Below is a small trained network, with its code and all its weights. Each question gives an input and a class and asks what happens when units are switched off, that is, made to give their printed mean instead of their output.

import numpy as np


def w(rows, s, z=0):
    codes = np.array(rows[::2]) - 128.0
    scale = np.full(codes.shape[1], s)
    scale[-1] = z or s
    return codes * scale


def norm(h):
    return h / np.sqrt((h * h).mean(-1, keepdims=True) + 1e-5)


def f(y):
    return np.maximum(y, 0)


def log_softmax(a):
    a = a - a.max(-1, keepdims=True)
    return a - np.log(np.exp(a).sum(-1, keepdims=True))


def net(x, mask):
    res = np.array(x, float).reshape(1, 7) / 4 @ E
    u = 0
    for l in range(2):
        y = f(norm(res) @ A[l][:, :-1].T + A[l][:, -1])
        res = res + np.where(mask[u : u + 5], y, B[l][:, -1]) @ B[l][:, :-1]
        u += 5
    return log_softmax(norm(res)[-1] @ U[:, :-1].T + U[:, -1])


A, B = {}, {}
E = w([
[138,153,137,139,132,133,166,115,116,156,122,156],'x0',
[143,113,3,81,79,52,149,170,104,151,131,140],'x1',
[121,182,102,206,98,122,49,131,76,149,129,156],'x2',
[112,112,127,148,107,136,137,115,129,115,150,107],'x3',
[110,109,130,124,141,123,128,128,132,128,155,149],'x4',
[153,159,98,92,82,189,143,139,54,16,136,209],'x5',
[132,126,134,107,133,119,102,145,120,124,117,122],'x6',
],0.0049)
A[0] = w([
[158,165,92,151,123,94,33,95,126,132,137,130,2],'0.n0',
[127,84,119,66,150,90,237,150,139,115,102,72,25],'0.n1',
[114,117,126,158,166,68,131,152,192,216,141,64,43],'0.n2',
[93,187,77,194,121,107,91,162,117,162,165,139,8],'0.n3',
[143,41,25,123,93,2,179,123,95,139,81,142,11],'0.n4',
],0.0058,0.0018)
B[0] = w([
[123,142,151,99,108,156,127,77,130,138,133,100,181],'0.n0',
[68,254,163,47,114,142,32,55,75,118,156,162,216],'0.n1',
[101,46,92,153,142,82,196,108,74,86,39,132,247],'0.n2',
[62,205,162,13,143,113,67,37,131,115,160,163,197],'0.n3',
[210,130,160,201,110,208,129,209,197,158,211,116,255],'0.n4',
],0.0066,0.0054)
A[1] = w([
[127,131,55,126,135,136,157,130,74,44,88,161,4],'1.n0',
[136,93,253,201,198,213,122,127,162,66,92,133,71],'1.n1',
[99,128,139,46,185,165,185,112,193,76,154,113,119],'1.n2',
[151,120,123,104,96,211,145,135,112,26,132,195,118],'1.n3',
[78,185,141,84,133,168,74,43,147,135,136,124,109],'1.n4',
],0.0056,0.0031)
B[1] = w([
[69,93,141,125,144,65,179,137,162,124,68,47,152],'1.n0',
[174,189,33,152,102,144,100,252,185,171,191,122,231],'1.n1',
[138,206,173,124,69,117,85,89,61,103,124,183,199],'1.n2',
[87,1,127,164,190,60,177,85,137,172,68,70,255],'1.n3',
[141,153,163,43,97,147,104,78,99,105,150,185,252],'1.n4',
],0.007,0.006)
U = w([
[107,177,164,69,94,137,94,52,82,111,153,172,254],'0',
[198,150,88,159,104,173,129,246,162,143,202,136,59],'1',
[80,50,131,155,187,84,171,103,103,106,38,111,40],'2',
],0.014,0.00086)

Each question gives the input, the list of numbers given to net, and the class t.
The units are the neurons (one row each of A and B). Each row of codes is followed by its name. A weight is (code - 128) times the scale printed after its matrix; where a second scale follows, it is the last column's (A, B and U).
mask holds one flag per neuron, layer by layer. A switched-off neuron (its flag False) gives its mean, the last column of its row in B, instead of its output. The means were averaged over made-up inputs and are rounded, as every weight is.
A unit's drop is (log p(t) with every unit on - log p(t) with that unit switched off) / (log p(t) with every unit on - log p(t) with every unit switched off).
The circuit of an input: a set's keep is (log p(t) with only the set's units on - log p(t) with every unit switched off) / (log p(t) with every unit on - log p(t) with every unit switched off). Starting from all 10 units, units are removed one at a time, each time the one whose removal leaves the highest keep (on an exact tie, the one counted first), for as long as the keep stays at least 0.8.
units of the circuit, in order: the units of the circuit, biggest drop first
unit that matters most: the unit with the biggest drop
k most important neurons: the k neurons with the biggest drops, biggest first
top k neurons in layer l: the k neurons of layer l with the biggest drops, biggest first
drop of u: that unit's drop, to one decimal
input [6,-8,-6,-1,3,-1,-3], class 1: 2 most important neurons	1.n1; 0.n3
input [0,-2,5,-7,-8,-7,5], class 2: units of the circuit, in order	0.n2
input [-6,4,3,-4,-2,4,-6], class 1: 3 most important neurons	0.n4; 0.n2; 0.n1
input [6,-3,-1,4,5,7,-2], class 2: 2 most important neurons	1.n3; 0.n4
input [-2,-6,-3,4,-6,2,2], class 1: 2 most important neurons	1.n1; 0.n1
input [4,-3,-6,-5,-5,8,-4], class 2: 2 most important neurons	1.n3; 0.n3
input [-2,1,3,4,-1,4,3], class 2: 4 most important neurons	0.n1; 1.n3; 1.n0; 1.n2
input [1,7,6,-7,5,2,-6], class 1: 3 most important neurons	0.n4; 0.n1; 1.n2
input [-2,-4,-3,-3,-3,5,-7], class 2: top 2 neurons in layer 0	0.n4; 0.n1
input [-2,-8,-1,-4,2,8,-5], class 1: 3 most important neurons	1.n1; 0.n1; 0.n2
input [7,-4,1,7,8,-5,7], class 2: 2 most important neurons	0.n2; 0.n4
input [8,-2,2,2,-6,3,-5], class 2: 2 most important neurons	0.n4; 0.n1
input [-8,-2,3,5,1,-5,7], class 2: 2 most important neurons	0.n2; 0.n4
input [6,-7,1,8,-3,1,2], class 1: unit that matters most	1.n1
input [-8,3,-2,-1,-2,1,-7], class 1: top 2 neurons in layer 0	0.n4; 0.n3
input [2,-2,-6,1,-1,-6,2], class 0: 3 most important neurons	0.n1; 1.n3; 1.n2
input [-2,5,-3,2,-4,2,2], class 1: 2 most important neurons	0.n4; 0.n3
input [6,-3,1,-3,-5,-1,1], class 1: top 2 neurons in layer 0	0.n1; 0.n3
input [-4,-2,-5,8,-1,6,-3], class 2: top 2 neurons in layer 0	0.n3; 0.n0
input [-1,-4,1,4,8,7,-4], class 2: unit that matters most	1.n3
input [0,2,-6,0,-4,-3,5], class 0: drop of 0.n1	6.4
input [-6,4,0,3,-1,1,6], class 1: drop of 0.n4	0.1
input [7,-7,2,3,0,-5,1], class 1: drop of 1.n1	1.1
